Below are the code and all the weights of a small trained network. Each question names an input and a class and asks about switching units off, where a switched-off unit gives its printed mean instead of its output.

import numpy as np


def w(rows, s, z=0):
    codes = np.array(rows[::2]) - 128.0
    scale = np.full(codes.shape[1], s)
    scale[-1] = z or s
    return codes * scale


def norm(h):
    return h / np.sqrt((h * h).mean(-1, keepdims=True) + 1e-5)


def f(y):
    return y / 2 * (1 + np.tanh(0.7978845608 * (y + 0.044715 * y**3)))


def log_softmax(a):
    a = a - a.max(-1, keepdims=True)
    return a - np.log(np.exp(a).sum(-1, keepdims=True))


def net(x, mask):
    res = np.array(x, float).reshape(1, 3) / 4 @ E
    u = 0
    for l in range(2):
        y = f(norm(res) @ A[l][:, :-1].T + A[l][:, -1])
        res = res + np.where(mask[u : u + 8], y, B[l][:, -1]) @ B[l][:, :-1]
        u += 8
    return log_softmax(norm(res)[-1] @ U[:, :-1].T + U[:, -1])


A, B = {}, {}
E = w([
[181,58,80,195,61,71,110,41,191,189],'x0',
[53,56,152,236,111,136,254,22,124,79],'x1',
[254,121,102,93,187,60,143,137,23,175],'x2',
],0.0059)
A[0] = w([
[202,133,130,108,149,125,122,160,110,120,59],'0.n1',
[115,148,124,95,129,138,92,170,148,140,60],'0.n2',
[7,134,134,129,132,154,134,140,137,110,40],'0.n3',
[140,132,136,121,147,139,155,135,110,120,106],'0.n4',
[163,123,127,123,137,119,124,134,135,135,49],'0.n5',
[103,144,143,88,142,148,128,182,103,120,3],'0.n6',
[59,132,138,129,141,143,150,141,122,114,135],'0.n7',
[127,126,122,139,123,124,126,116,134,147,163],'0.n8',
],0.019,0.0035)
B[0] = w([
[68,128,114,103,134,107,137,127,133,200,209],'0.n1',
[197,75,161,144,137,148,85,201,56,75,187],'0.n2',
[1,149,149,126,47,146,149,64,230,188,245],'0.n3',
[150,118,149,168,94,92,121,150,53,120,159],'0.n4',
[63,120,92,91,57,213,131,118,100,108,148],'0.n5',
[156,158,90,133,231,128,170,103,195,52,198],'0.n6',
[66,143,127,105,48,121,116,101,67,85,207],'0.n7',
[177,119,180,128,128,117,168,80,78,119,148],'0.n8',
],0.015,0.013)
A[1] = w([
[160,158,44,143,245,145,141,144,197,109,80],'1.n1',
[116,148,122,119,181,133,114,178,179,87,109],'1.n2',
[84,157,161,171,103,190,140,164,157,171,2],'1.n3',
[156,66,123,181,112,146,66,148,169,137,222],'1.n4',
[162,207,98,79,91,81,110,124,128,237,14],'1.n5',
[228,100,115,138,146,156,94,188,125,126,98],'1.n6',
[151,91,101,161,153,98,150,107,140,255,173],'1.n7',
[168,136,149,193,127,97,173,70,150,108,198],'1.n8',
],0.016,0.0018)
B[1] = w([
[103,131,140,98,229,60,88,114,157,86,213],'1.n1',
[130,101,112,126,153,50,138,126,86,254,185],'1.n2',
[84,138,131,154,154,138,170,191,137,105,220],'1.n3',
[194,112,186,128,106,119,120,178,112,188,161],'1.n4',
[72,69,129,64,128,172,111,132,76,114,209],'1.n5',
[120,209,175,94,77,138,109,28,164,90,190],'1.n6',
[170,124,109,96,161,231,202,133,116,106,255],'1.n7',
[187,135,70,167,145,106,77,141,184,139,237],'1.n8',
],0.015,0.0087)
U = w([
[93,149,140,83,242,32,92,137,116,119,151],'0',
[14,158,128,180,76,129,154,105,207,114,197],'1',
[134,135,97,183,118,61,142,151,16,100,101],'2',
[249,115,70,192,140,167,158,124,173,134,148],'3',
[145,107,182,163,117,127,123,215,165,167,46],'4',
[133,101,76,179,82,75,71,113,118,122,3],'5',
[202,164,205,86,78,138,60,107,129,141,107],'6',
[133,88,91,55,152,202,156,138,50,137,172],'7',
],0.014,0.0042)

Each question gives the input, the list of numbers given to net, and the class t.
The units are the neurons (one row each of A and B). Each row of codes is followed by its name. A weight is (code - 128) times the scale printed after its matrix; where a second scale follows, it is the last column's (A, B and U).
mask holds one flag per neuron, layer by layer. A switched-off neuron (its flag False) gives its mean, the last column of its row in B, instead of its output. The means were averaged over made-up inputs and are rounded, as every weight is.
A unit's drop is (log p(t) with every unit on - log p(t) with that unit switched off) / (log p(t) with every unit on - log p(t) with every unit switched off).
The circuit of an input: a set's keep is (log p(t) with only the set's units on - log p(t) with every unit switched off) / (log p(t) with every unit on - log p(t) with every unit switched off). Starting from the 12 units with the biggest drops (on a tie, the unit counted first), units are removed one at a time, each time the one whose removal leaves the highest keep (on an exact tie, the one counted first), for as long as the keep stays at least 0.8.
units of the circuit, in order: the units of the circuit, biggest drop first
unit that matters most: the unit with the biggest drop
k most important neurons: the k neurons with the biggest drops, biggest first
top k neurons in layer l: the k neurons of layer l with the biggest drops, biggest first
drop of u: that unit's drop, to one decimal
input [4,-5,-8], class 4: 2 most important neurons -> 0.n2; 1.n4
input [5,-5,-1], class 6: 2 most important neurons -> 0.n3; 0.n2
input [1,-4,-4], class 6: units of the circuit, in order -> 0.n2; 1.n6
input [5,0,1], class 3: unit that matters most -> 0.n1
input [-1,5,7], class 7: units of the circuit, in order -> 0.n7; 1.n7
input [-2,-7,0], class 0: units of the circuit, in order -> 0.n6; 1.n1
input [2,-1,-1], class 6: top 3 neurons in layer 0 -> 0.n3; 0.n1; 0.n6
input [-7,-2,-2], class 0: 4 most important neurons -> 0.n6; 1.n2; 0.n2; 0.n5
input [-3,-5,-5], class 0: 3 most important neurons -> 0.n6; 0.n2; 1.n2
input [1,-7,1], class 6: 4 most important neurons -> 0.n2; 0.n3; 1.n6; 0.n5
input [-7,5,7], class 2: 2 most important neurons -> 0.n4; 0.n3
input [5,6,-2], class 3: top 2 neurons in layer 0 -> 0.n3; 0.n7
input [4,-6,-8], class 6: top 2 neurons in layer 1 -> 1.n6; 1.n4
input [-2,-8,-6], class 0: most important neuron -> 0.n6
input [8,2,5], class 3: top 2 neurons in layer 0 -> 0.n1; 0.n3
input [1,-8,-8], class 6: 2 most important neurons -> 0.n2; 1.n6
input [5,5,-2], class 3: 2 most important neurons -> 0.n3; 0.n7
input [-1,4,2], class 5: top 2 neurons in layer 1 -> 1.n7; 1.n3
input [-1,8,7], class 3: top 2 neurons in layer 0 -> 0.n7; 0.n2
input [7,-8,5], class 7: top neuron in layer 0 -> 0.n1
input [2,-4,-4], class 6: drop of 1.n6 -> 0.1
input [3,-5,-3], class 6: drop of 1.n6 -> 0.1
input [4,2,5], class 7: drop of 0.n6 -> 1.0
input [-5,-7,-1], class 0: drop of 0.n6 -> 2.0
